Below is a small trained network, with its code and all its weights. Each question gives an input and a class and asks what happens when units are switched off, that is, made to give their printed mean instead of their output.

import numpy as np


def w(rows, s, z=0):
    codes = np.array(rows[::2]) - 128.0
    scale = np.full(codes.shape[1], s)
    scale[-1] = z or s
    return codes * scale


def f(y):
    return y / 2 * (1 + np.tanh(0.7978845608 * (y + 0.044715 * y**3)))


def log_softmax(a):
    a = a - a.max(-1, keepdims=True)
    return a - np.log(np.exp(a).sum(-1, keepdims=True))


def net(x, mask):
    res = np.array(x, float).reshape(1, 8) / 4 @ E
    y = f(res @ A[0][:, :-1].T + A[0][:, -1])
    res = res + np.where(mask, y, B[0][:, -1]) @ B[0][:, :-1]
    return log_softmax(res[-1] @ U[:, :-1].T + U[:, -1])


A, B = {}, {}
E = w([
[128,127,127],'x0',
[203,110,121],'x1',
[128,128,129],'x2',
[128,128,128],'x3',
[128,128,128],'x4',
[127,128,128],'x5',
[102,26,114],'x6',
[130,113,250],'x7',
],0.02)
A[0] = w([
[84,135,56,175],'neuron 0',
[196,101,60,155],'neuron 1',
[158,245,144,239],'neuron 2',
[117,146,27,252],'neuron 3',
[193,166,141,88],'neuron 4',
[179,136,47,108],'neuron 5',
[160,18,122,57],'neuron 6',
[113,235,142,220],'neuron 7',
[57,164,65,149],'neuron 8',
[190,178,123,176],'neuron 9',
[14,19,112,117],'neuron 10',
[72,155,49,159],'neuron 11',
[188,151,135,108],'neuron 12',
[188,138,42,115],'neuron 13',
[80,170,70,89],'neuron 14',
[61,88,124,113],'neuron 15',
[169,60,125,63],'neuron 16',
[154,7,102,123],'neuron 17',
[93,49,112,167],'neuron 18',
[152,117,188,143],'neuron 19',
[168,105,179,124],'neuron 20',
[147,141,81,146],'neuron 21',
[193,83,228,132],'neuron 22',
[69,118,220,148],'neuron 23',
],0.016,0.011)
B[0] = w([
[122,86,93,196],'neuron 0',
[76,193,84,191],'neuron 1',
[238,142,146,253],'neuron 2',
[148,118,9,236],'neuron 3',
[163,109,142,164],'neuron 4',
[82,181,113,189],'neuron 5',
[76,189,149,179],'neuron 6',
[218,173,99,234],'neuron 7',
[194,69,103,192],'neuron 8',
[204,106,110,188],'neuron 9',
[105,49,140,221],'neuron 10',
[129,66,103,201],'neuron 11',
[144,101,115,157],'neuron 12',
[99,172,95,196],'neuron 13',
[161,78,115,173],'neuron 14',
[144,68,150,166],'neuron 15',
[88,196,136,154],'neuron 16',
[6,208,118,201],'neuron 17',
[66,87,143,192],'neuron 18',
[148,115,195,185],'neuron 19',
[120,81,155,173],'neuron 20',
[151,160,58,169],'neuron 21',
[145,106,171,221],'neuron 22',
[129,192,196,225],'neuron 23',
],0.014,0.024)
U = w([
[181,61,47,201],'0',
[152,237,178,252],'1',
[49,7,53,115],'2',
[74,16,187,41],'3',
[146,228,38,75],'4',
[193,52,167,38],'5',
[32,169,44,151],'6',
[57,202,194,132],'7',
],0.012,0.0036)

Each question gives the input, the list of numbers given to net, and the class t.
The units are the neurons (one row each of A and B). Each row of codes is followed by its name. A weight is (code - 128) times the scale printed after its matrix; where a second scale follows, it is the last column's (A, B and U).
mask holds one flag per neuron, in row order. A switched-off neuron (its flag False) gives its mean, the last column of its row in B, instead of its output. The means were averaged over made-up inputs and are rounded, as every weight is.
A unit's drop is (log p(t) with every unit on - log p(t) with that unit switched off) / (log p(t) with every unit on - log p(t) with every unit switched off).
The circuit of an input: a set's keep is (log p(t) with only the set's units on - log p(t) with every unit switched off) / (log p(t) with every unit on - log p(t) with every unit switched off). Starting from the 12 units with the biggest drops (on a tie, the unit counted first), units are removed one at a time, each time the one whose removal leaves the highest keep (on an exact tie, the one counted first), for as long as the keep stays at least 0.8.
units of the circuit, in order: the units of the circuit, biggest drop first
most important unit: the unit with the biggest drop
top k neurons: the k neurons with the biggest drops, biggest first
drop when u is switched off: that unit's drop, to one decimal
input [-3,-7,-8,-3,-4,-4,8,1], class 3: units of the circuit, in order => [neuron 3]
input [-7,1,-2,-1,-4,6,7,-3], class 6: top 2 neurons => [neuron 17; neuron 6]
input [5,-6,-2,-1,-3,3,1,4], class 3: top 3 neurons => [neuron 17; neuron 10; neuron 2]
input [-3,8,-8,-4,-2,-7,1,-3], class 6: top 2 neurons => [neuron 2; neuron 7]
input [3,-2,3,-5,-5,-3,-3,0], class 0: top 4 neurons => [neuron 17; neuron 1; neuron 23; neuron 5]
input [2,-8,-3,8,5,6,0,-8], class 0: top 3 neurons => [neuron 8; neuron 17; neuron 3]
input [-1,-1,7,-2,-8,3,-2,-5], class 0: top 3 neurons => [neuron 17; neuron 8; neuron 11]
input [5,-2,1,-7,-7,-2,-6,0], class 0: top 3 neurons => [neuron 17; neuron 23; neuron 1]
input [3,1,3,2,-1,8,8,-8], class 6: top 2 neurons => [neuron 17; neuron 1]
input [-5,0,-3,6,8,4,-4,2], class 1: top 2 neurons => [neuron 10; neuron 8]
input [1,5,4,-3,-8,-4,1,-8], class 6: top 2 neurons => [neuron 2; neuron 7]
input [2,2,-1,0,8,2,-2,4], class 5: top 2 neurons => [neuron 17; neuron 1]
input [-6,2,6,0,7,6,-3,6], class 5: drop when neuron 20 is switched off => 0.3
input [0,5,2,-4,2,-8,4,-7], class 6: drop when neuron 21 is switched off => 0.0
input [-4,0,6,0,0,4,2,-5], class 2: drop when neuron 11 is switched off => 0.1
input [3,-1,2,-4,-2,7,1,0], class 2: most important unit => neuron 2
